Below are the code and all the weights of a small trained network. Each question names an input and a target symbol and asks about switching units off, where a switched-off unit gives its printed mean instead of its output.

import numpy as np


def w(rows, s, z=0):
    codes = np.array(rows[::2]) - 128.0
    scale = np.full(codes.shape[1], s)
    scale[-1] = z or s
    return codes * scale


def norm(h):
    return h / np.sqrt((h * h).mean(-1, keepdims=True) + 1e-5)


def f(y):
    return np.maximum(y, 0)


def softmax(a):
    e = np.exp(a - a.max(-1, keepdims=True))
    return e / e.sum(-1, keepdims=True)


def log_softmax(a):
    a = a - a.max(-1, keepdims=True)
    return a - np.log(np.exp(a).sum(-1, keepdims=True))


def net(x, mask):
    ids = ['αβγδεηθλμξπτψω'.index(c) for c in x.split()]
    T = len(ids)
    res = E[ids] + P[:T]
    u = 0
    for l in range(3):
        q, k, v = (norm(res) @ M[l].T for M in (Q, K, V))
        z = softmax(np.where(np.tri(T) > 0, q @ k.T / 2**0.5, -1e9)) @ v
        res = res + np.where(mask[u], z, O[l][:, -1]) @ O[l][:, :-1]
        u += 1
        y = f(norm(res) @ A[l][:, :-1].T + A[l][:, -1])
        res = res + np.where(mask[u : u + 4], y, B[l][:, -1]) @ B[l][:, :-1]
        u += 4
    return log_softmax(norm(res)[-1] @ U[:, :-1].T + U[:, -1])


Q, K, V, O, A, B = {}, {}, {}, {}, {}, {}
E = w([
[96,69,90,165,163,84,90,139],'α',
[63,84,70,167,141,114,96,153],'β',
[131,76,105,128,125,47,61,131],'γ',
[1,36,220,75,121,165,99,1],'δ',
[58,98,55,185,150,116,126,144],'ε',
[118,162,44,116,82,94,113,127],'η',
[154,183,75,109,72,96,162,130],'θ',
[139,175,38,177,61,170,107,105],'λ',
[96,131,166,181,107,60,167,126],'μ',
[92,170,109,100,103,61,139,185],'ξ',
[85,201,188,217,131,116,108,110],'π',
[115,184,85,108,176,184,73,166],'τ',
[138,21,156,122,71,136,150,164],'ψ',
[99,96,220,201,88,165,93,146],'ω',
],0.02)
P = w([
[198,164,122,203,95,60,154,201],'0',
[139,148,123,187,86,72,151,191],'1',
[141,158,128,157,91,98,154,182],'2',
[104,145,136,141,92,99,150,169],'3',
[97,146,138,107,91,119,151,168],'4',
[74,141,156,120,95,123,169,138],'5',
[74,147,156,84,100,146,170,138],'6',
[71,144,165,63,109,159,172,129],'7',
[63,140,174,50,118,168,178,115],'8',
[56,142,179,25,121,191,180,105],'9',
[46,136,185,19,124,194,194,92],'10',
[35,129,193,1,131,202,199,80],'11',
],0.0094)
Q[0] = w([
[46,168,162,116,126,143,195,237],'L0H0',
[2,118,119,134,43,131,131,143],'L0H0',
],0.0096)
K[0] = w([
[134,165,209,44,108,197,97,58],'L0H0',
[27,116,187,2,142,175,216,66],'L0H0',
],0.0098)
V[0] = w([
[82,129,168,121,193,139,206,247],'L0H0',
[189,6,82,147,241,205,4,208],'L0H0',
],0.0046)
O[0] = w([
[128,56,139,120,251,60,69,183,187],'L0H0',
[54,164,115,173,93,158,198,125,3],'L0H0',
],0.015,0.0042)
A[0] = w([
[99,35,48,155,78,201,66,7,132],'L0N0',
[104,79,51,162,206,191,255,120,119],'L0N1',
[136,76,65,254,139,213,49,5,251],'L0N2',
[114,221,121,133,207,162,73,141,230],'L0N3',
],0.0055,0.0025)
B[0] = w([
[164,174,63,65,129,98,67,91,210],'L0N0',
[80,61,181,129,143,145,85,140,222],'L0N1',
[181,165,124,2,126,136,86,225,253],'L0N2',
[106,184,135,69,108,5,207,150,212],'L0N3',
],0.0089,0.0036)
Q[1] = w([
[112,152,157,119,107,107,130,172],'L1H0',
[86,119,135,5,122,50,51,146],'L1H0',
],0.019)
K[1] = w([
[90,37,170,81,143,228,43,32],'L1H0',
[66,115,211,2,171,179,149,28],'L1H0',
],0.0076)
V[1] = w([
[152,39,47,76,127,126,220,129],'L1H0',
[85,226,2,122,220,53,141,64],'L1H0',
],0.0085)
O[1] = w([
[116,131,3,220,52,24,53,122,73],'L1H0',
[157,153,165,80,124,78,194,44,2],'L1H0',
],0.017,0.0065)
A[1] = w([
[117,71,196,82,14,194,168,85,40],'L1N0',
[178,142,54,44,179,139,121,132,255],'L1N1',
[110,146,136,71,129,121,254,52,30],'L1N2',
[126,89,21,92,200,39,82,148,218],'L1N3',
],0.0075,0.0023)
B[1] = w([
[238,6,129,94,82,93,19,113,140],'L1N0',
[151,194,219,255,76,130,173,192,193],'L1N1',
[16,213,200,224,201,103,129,144,142],'L1N2',
[208,150,106,140,170,163,193,74,250],'L1N3',
],0.0088,0.011)
Q[2] = w([
[240,137,110,8,197,50,176,195],'L2H0',
[141,94,128,48,147,117,5,185],'L2H0',
],0.011)
K[2] = w([
[123,123,113,9,141,96,54,137],'L2H0',
[141,46,166,126,99,94,119,153],'L2H0',
],0.012)
V[2] = w([
[149,78,182,236,131,164,127,71],'L2H0',
[122,255,99,140,130,173,140,150],'L2H0',
],0.0093)
O[2] = w([
[150,137,190,252,104,149,183,87,184],'L2H0',
[99,197,117,111,128,164,93,140,2],'L2H0',
],0.017,0.00057)
A[2] = w([
[138,156,73,128,106,130,149,59,2],'L2N0',
[165,88,152,143,117,125,113,132,13],'L2N1',
[126,110,141,148,132,82,172,167,160],'L2N2',
[180,104,114,139,122,250,167,163,54],'L2N3',
],0.016,0.0023)
B[2] = w([
[63,2,203,189,185,236,57,54,162],'L2N0',
[1,228,91,151,173,88,109,80,165],'L2N1',
[116,116,133,18,38,166,133,132,195],'L2N2',
[91,81,187,158,200,100,22,112,247],'L2N3',
],0.009,0.011)
U = w([
[212,71,96,49,152,59,136,168,183],'α',
[251,138,126,193,163,144,110,60,120],'β',
[172,100,183,233,194,2,206,143,48],'γ',
[102,71,162,148,185,200,119,218,90],'δ',
[123,191,49,55,144,196,67,83,133],'ε',
[92,88,137,44,72,123,77,63,84],'η',
[183,136,245,48,160,183,222,119,34],'θ',
[63,165,156,236,135,166,121,4,57],'λ',
[104,138,153,134,85,85,122,124,109],'μ',
[8,203,135,126,148,42,195,117,205],'ξ',
[76,41,90,117,190,126,226,53,135],'π',
[94,99,160,207,82,113,238,134,174],'τ',
[88,99,99,64,76,146,181,148,219],'ψ',
[75,119,51,213,119,6,120,159,253],'ω',
],0.01,0.0036)

Each question gives the input, a string of symbols that net reads in full, and the target symbol t.
The units are the heads (2 rows each of Q, K, V and O) and the neurons (one row each of A and B). Each row of codes is followed by its name. A weight is (code - 128) times the scale printed after its matrix; where a second scale follows, it is the last column's (O, A, B and U).
mask holds one flag per unit, layer by layer, with each layer's heads first. A switched-off unit (its flag False) gives its mean, the last column of its rows in O or B, instead of its output. The means were averaged over made-up inputs and are rounded, as every weight is.
A unit's drop is (log p(t) with every unit on - log p(t) with that unit switched off) / (log p(t) with every unit on - log p(t) with every unit switched off).
The circuit of an input: a set's keep is (log p(t) with only the set's units on - log p(t) with every unit switched off) / (log p(t) with every unit on - log p(t) with every unit switched off). Starting from the 12 units with the biggest drops (on a tie, the unit counted first), units are removed one at a time, each time the one whose removal leaves the highest keep (on an exact tie, the one counted first), for as long as the keep stays at least 0.8.
units of the circuit, in order: the units of the circuit, biggest drop first
most important unit: the unit with the biggest drop
top k neurons: the k neurons with the biggest drops, biggest first
k most important neurons of layer l: the k neurons of layer l with the biggest drops, biggest first
input π ε α ε α γ η α α ε, target π: units of the circuit, in order	[L1H0; L1N3; L0N1; L2N3]
input ω τ δ ε τ π, target ξ: most important unit	L0N0
input ω ω β α ψ ψ λ β λ ξ ε, target α: units of the circuit, in order	[L0H0; L2H0]
input η ψ ε π α μ ε α, target γ: units of the circuit, in order	[L1N1; L2H0; L1H0]
input α λ ε ε, target ε: top 3 neurons	[L0N2; L0N1; L1N3]
input ε θ ε ε ε ω ε τ ε τ θ η, target ξ: units of the circuit, in order	[L1H0; L1N2]
input λ ε ε, target ε: units of the circuit, in order	[L2H0; L0N2; L1N3]
input ε π τ ξ ε ε γ δ λ, target β: top 3 neurons	[L0N0; L0N2; L1N0]
input ε ξ θ ω α ε α γ β η, target λ: top 3 neurons	[L2N0; L1N1; L0N2]
input ω ε ε λ ε ε β, target π: top 4 neurons	[L1N1; L1N3; L0N1; L2N0]
input λ ε ε θ ω θ μ ε, target γ: units of the circuit, in order	[L0H0; L1N1; L2H0; L0N2]
input ψ τ η θ α ξ τ θ ξ, target ξ: units of the circuit, in order	[L1H0; L1N2; L0N3]
input ω π α π α α ε α μ, target γ: units of the circuit, in order	[L0H0; L2H0; L2N1; L0N2]
input ε β λ, target ε: top neuron	[L0N2]
input ε ε θ, target β: units of the circuit, in order	[L0H0; L1H0; L2N0; L1N3]
input α τ α, target ξ: units of the circuit, in order	[L1H0; L2H0; L0H0]
input β η γ ε ω ε τ ε λ θ, target ε: top 2 neurons	[L0N3; L0N0]
input θ β ε η β, target λ: units of the circuit, in order	[L1H0; L2N0; L0H0]
input ε ω λ γ θ ε ε π θ ε θ, target β: 3 most important neurons of layer 1	[L1N1; L1N3; L1N2]
input ε ε ε ω α ε ε ψ ψ γ, target ω: units of the circuit, in order	[L1H0]
input ε ε α, target π: top 2 neurons	[L1N3; L1N1]
input γ η ψ ε η η ξ τ β α, target ξ: top 2 neurons	[L1N2; L0N2]
input α ε ξ ω α α π ε τ ε, target ξ: top 2 neurons	[L1N2; L0N3]
input β ε μ α, target γ: top 2 neurons	[L1N3; L2N1]
input ε α ε θ α, target β: 2 most important neurons of layer 2	[L2N3; L2N0]
input ξ ψ ε λ ξ ψ δ τ, target θ: top 2 neurons	[L0N3; L0N0]
input ω τ ξ π β π ε, target θ: most important unit	L1H0
input η ω ε α α ε, target π: 2 most important neurons of layer 1	[L1N3; L1N1]
